Below is a small trained network, with its code and all its weights. Each question gives an input and a class and asks what happens when units are switched off, that is, made to give their printed mean instead of their output.

import numpy as np


def w(rows, s, z=0):
    codes = np.array(rows[::2]) - 128.0
    scale = np.full(codes.shape[1], s)
    scale[-1] = z or s
    return codes * scale


def f(y):
    return y / 2 * (1 + np.tanh(0.7978845608 * (y + 0.044715 * y**3)))


def log_softmax(a):
    a = a - a.max(-1, keepdims=True)
    return a - np.log(np.exp(a).sum(-1, keepdims=True))


def net(x, mask):
    res = np.array(x, float).reshape(1, 8) / 4 @ E
    y = f(res @ A[0][:, :-1].T + A[0][:, -1])
    res = res + np.where(mask, y, B[0][:, -1]) @ B[0][:, :-1]
    return log_softmax(res[-1] @ U[:, :-1].T + U[:, -1])


A, B = {}, {}
E = w([
[90,209,122,113,181,121,239,110,125,177,155,156],'x0',
[94,63,231,131,126,115,221,141,153,40,110,127],'x1',
[131,98,254,151,47,170,116,106,113,230,100,55],'x2',
[183,79,95,153,64,41,175,121,108,115,177,49],'x3',
[135,91,132,136,163,229,228,89,164,142,117,95],'x4',
[36,135,135,252,51,151,103,149,91,213,96,201],'x5',
[57,72,117,166,230,121,211,74,163,125,127,150],'x6',
[178,148,118,78,165,60,167,69,122,197,183,37],'x7',
],0.008)
A[0] = w([
[151,122,131,137,65,119,90,127,122,169,134,101,47],'neuron 1',
[160,132,173,128,29,108,30,136,120,228,127,76,33],'neuron 2',
[106,75,171,191,71,184,202,132,139,127,114,106,43],'neuron 3',
[157,99,161,98,137,131,86,138,125,44,125,107,37],'neuron 4',
[115,132,143,107,142,143,126,121,148,136,129,134,60],'neuron 5',
[163,91,173,84,127,122,85,129,126,22,120,95,49],'neuron 6',
[135,202,158,86,95,73,218,149,120,120,132,145,46],'neuron 7',
[15,114,236,165,142,172,83,140,132,144,104,200,28],'neuron 8',
[144,175,95,115,143,251,88,142,132,160,120,165,24],'neuron 9',
[114,99,165,170,89,154,163,122,133,138,124,111,64],'neuron 10',
[147,103,187,84,216,139,211,93,134,200,133,46,28],'neuron 11',
[133,108,143,151,85,145,156,129,125,137,134,105,70],'neuron 12',
[115,96,46,160,167,46,105,119,122,128,133,131,2],'neuron 13',
[130,164,140,109,121,110,149,141,134,138,132,132,53],'neuron 14',
[127,134,137,110,153,126,149,114,122,138,137,121,83],'neuron 15',
[141,141,131,101,155,112,169,125,137,164,131,108,87],'neuron 16',
],0.015,0.0079)
B[0] = w([
[115,152,132,142,127,110,86,113,86,142,128,100,170],'neuron 1',
[130,152,139,175,71,127,44,135,84,152,128,73,232],'neuron 2',
[137,18,104,98,93,117,178,125,81,130,136,132,201],'neuron 3',
[146,91,151,101,139,111,96,120,205,113,127,126,159],'neuron 4',
[117,157,117,157,122,142,120,141,147,130,131,117,133],'neuron 5',
[114,99,175,111,140,105,92,140,227,91,128,114,171],'neuron 6',
[129,170,152,55,117,93,136,136,66,108,149,143,151],'neuron 7',
[132,163,201,198,146,125,139,121,148,155,117,252,253],'neuron 8',
[131,121,72,47,146,192,82,126,128,122,111,132,189],'neuron 9',
[120,73,103,95,97,165,155,135,88,84,120,131,172],'neuron 10',
[131,175,138,175,170,162,198,115,171,175,122,35,200],'neuron 11',
[126,80,133,104,112,129,123,128,102,128,121,131,151],'neuron 12',
[121,110,47,191,138,94,146,126,139,131,141,130,160],'neuron 13',
[144,161,149,136,112,138,130,124,101,94,130,132,129],'neuron 14',
[171,160,113,128,100,146,154,131,152,156,153,134,140],'neuron 15',
[89,169,130,132,141,153,166,131,113,124,116,97,153],'neuron 16',
],0.018,0.024)
U = w([
[156,99,139,93,117,114,97,135,198,90,119,98,254],'0',
[129,133,3,158,149,77,158,120,136,116,164,135,138],'1',
[139,160,123,125,139,175,214,89,129,178,130,62,125],'2',
[141,201,107,64,124,81,172,146,92,94,172,131,21],'3',
[141,160,40,75,136,229,83,119,123,152,83,171,231],'4',
[115,123,160,158,108,193,141,107,112,168,73,223,95],'5',
[137,126,139,163,41,153,59,117,82,183,97,90,204],'6',
[122,40,148,129,62,168,200,107,82,145,101,127,21],'7',
],0.0078,0.0019)

Each question gives the input, the list of numbers given to net, and the class t.
The units are the neurons (one row each of A and B). Each row of codes is followed by its name. A weight is (code - 128) times the scale printed after its matrix; where a second scale follows, it is the last column's (A, B and U).
mask holds one flag per neuron, in row order. A switched-off neuron (its flag False) gives its mean, the last column of its row in B, instead of its output. The means were averaged over made-up inputs and are rounded, as every weight is.
A unit's drop is (log p(t) with every unit on - log p(t) with that unit switched off) / (log p(t) with every unit on - log p(t) with every unit switched off).
The circuit of an input: a set's keep is (log p(t) with only the set's units on - log p(t) with every unit switched off) / (log p(t) with every unit on - log p(t) with every unit switched off). Starting from the 12 units with the biggest drops (on a tie, the unit counted first), units are removed one at a time, each time the one whose removal leaves the highest keep (on an exact tie, the one counted first), for as long as the keep stays at least 0.8.
circuit, biggest first: the units of the circuit, biggest drop first
top k neurons: the k neurons with the biggest drops, biggest first
drop when u is switched off: that unit's drop, to one decimal
input [-6,-8,-8,3,-5,1,-3,4], class 1: circuit, biggest first => [neuron 13]
input [3,-7,7,2,8,-7,-6,-1], class 2: top 2 neurons => [neuron 11; neuron 16]
input [1,5,-7,-5,-7,1,0,1], class 1: top 2 neurons => [neuron 8; neuron 13]
input [1,-1,-5,-6,-1,2,7,5], class 1: top 2 neurons => [neuron 13; neuron 8]
input [7,-2,1,6,4,-1,-7,-1], class 3: circuit, biggest first => [neuron 7; neuron 2]
input [-1,-1,0,-6,7,-6,-7,-4], class 4: top 2 neurons => [neuron 9; neuron 3]
input [-2,3,2,-1,4,5,3,-1], class 7: top 2 neurons => [neuron 3; neuron 10]
input [0,5,-7,3,0,3,-1,0], class 1: circuit, biggest first => [neuron 8; neuron 2; neuron 13]
input [-5,3,3,-6,7,-3,-8,4], class 0: top 2 neurons => [neuron 6; neuron 4]
input [4,8,8,5,-4,-1,-3,2], class 7: top 3 neurons => [neuron 3; neuron 10; neuron 12]
input [-6,-2,-4,5,2,-1,3,-1], class 1: top 2 neurons => [neuron 13; neuron 2]
input [-7,3,2,1,-7,-4,-4,2], class 0: top 2 neurons => [neuron 6; neuron 4]
input [-6,-4,8,-1,-5,-2,6,-8], class 5: top 2 neurons => [neuron 8; neuron 11]
input [-1,-3,0,2,7,8,-1,3], class 7: circuit, biggest first => [neuron 3]
input [2,7,2,-3,8,2,0,1], class 7: drop when neuron 3 is switched off => 2.7
input [0,-1,-2,-1,5,-7,-8,4], class 2: drop when neuron 12 is switched off => 0.1
input [6,8,-7,-2,7,2,-6,7], class 2: drop when neuron 13 is switched off => 0.0
